Below are the code and all the weights of a small trained network. Each question names an input and a class and asks about switching units off, where a switched-off unit gives its printed mean instead of its output.

import numpy as np


def w(rows, s, z=0):
    codes = np.array(rows[::2]) - 128.0
    scale = np.full(codes.shape[1], s)
    scale[-1] = z or s
    return codes * scale


def f(y):
    return y / 2 * (1 + np.tanh(0.7978845608 * (y + 0.044715 * y**3)))


def log_softmax(a):
    a = a - a.max(-1, keepdims=True)
    return a - np.log(np.exp(a).sum(-1, keepdims=True))


def net(x, mask):
    res = np.array(x, float).reshape(1, 2) / 4 @ E
    y = f(res @ A[0][:, :-1].T + A[0][:, -1])
    res = res + np.where(mask, y, B[0][:, -1]) @ B[0][:, :-1]
    return log_softmax(res[-1] @ U[:, :-1].T + U[:, -1])


A, B = {}, {}
E = w([
[121,86,255],'x0',
[29,33,109],'x1',
],0.0086)
A[0] = w([
[163,157,185,72],'N1',
[104,57,54,94],'N2',
[116,117,207,54],'N3',
[94,40,163,90],'N4',
[150,110,91,255],'N5',
[85,183,85,119],'N6',
[116,130,168,228],'N7',
[98,97,77,81],'N8',
[189,191,101,97],'N9',
[107,182,143,70],'N10',
[159,183,164,99],'N11',
[93,117,109,75],'N12',
[120,160,7,11],'N13',
],0.022,0.0093)
B[0] = w([
[174,88,121,190],'N1',
[160,86,100,254],'N2',
[160,198,234,203],'N3',
[198,67,101,245],'N4',
[10,186,116,255],'N5',
[124,185,194,198],'N6',
[53,173,131,231],'N7',
[204,70,119,199],'N8',
[192,78,67,228],'N9',
[161,101,134,126],'N10',
[156,71,77,199],'N11',
[190,88,123,154],'N12',
[197,159,235,251],'N13',
],0.014,0.0092)
U = w([
[138,166,202,114],'0',
[166,70,57,49],'1',
[2,183,86,253],'2',
],0.017,0.0048)

Each question gives the input, the list of numbers given to net, and the class t.
The units are the neurons (one row each of A and B). Each row of codes is followed by its name. A weight is (code - 128) times the scale printed after its matrix; where a second scale follows, it is the last column's (A, B and U).
mask holds one flag per neuron, in row order. A switched-off neuron (its flag False) gives its mean, the last column of its row in B, instead of its output. The means were averaged over made-up inputs and are rounded, as every weight is.
A unit's drop is (log p(t) with every unit on - log p(t) with that unit switched off) / (log p(t) with every unit on - log p(t) with every unit switched off).
The circuit of an input: a set's keep is (log p(t) with only the set's units on - log p(t) with every unit switched off) / (log p(t) with every unit on - log p(t) with every unit switched off). Starting from the 12 units with the biggest drops (on a tie, the unit counted first), units are removed one at a time, each time the one whose removal leaves the highest keep (on an exact tie, the one counted first), for as long as the keep stays at least 0.8.
units of the circuit, in order: the units of the circuit, biggest drop first
unit that matters most: the unit with the biggest drop
k most important neurons: the k neurons with the biggest drops, biggest first
drop of u: that unit's drop, to one decimal
input [-4,0], class 0: units of the circuit, in order : (N13)
input [4,5], class 1: 3 most important neurons : (N4, N13, N6)
input [0,3], class 2: units of the circuit, in order : (N9, N13)
input [2,-3], class 2: 2 most important neurons : (N4, N13)
input [-7,-7], class 0: 3 most important neurons : (N13, N6, N4)
input [3,3], class 2: units of the circuit, in order : (N13, N8)
input [1,3], class 2: 2 most important neurons : (N9, N13)
input [5,-6], class 1: 2 most important neurons : (N11, N13)
input [3,-3], class 2: 2 most important neurons : (N13, N4)
input [-4,-2], class 0: 2 most important neurons : (N13, N7)
input [-8,-6], class 0: 2 most important neurons : (N13, N6)
input [-8,3], class 0: drop of N13 : 0.3
input [-7,-3], class 0: drop of N13 : 1.0
input [2,-5], class 1: drop of N5 : 0.0
input [-1,-5], class 1: unit that matters most : N9
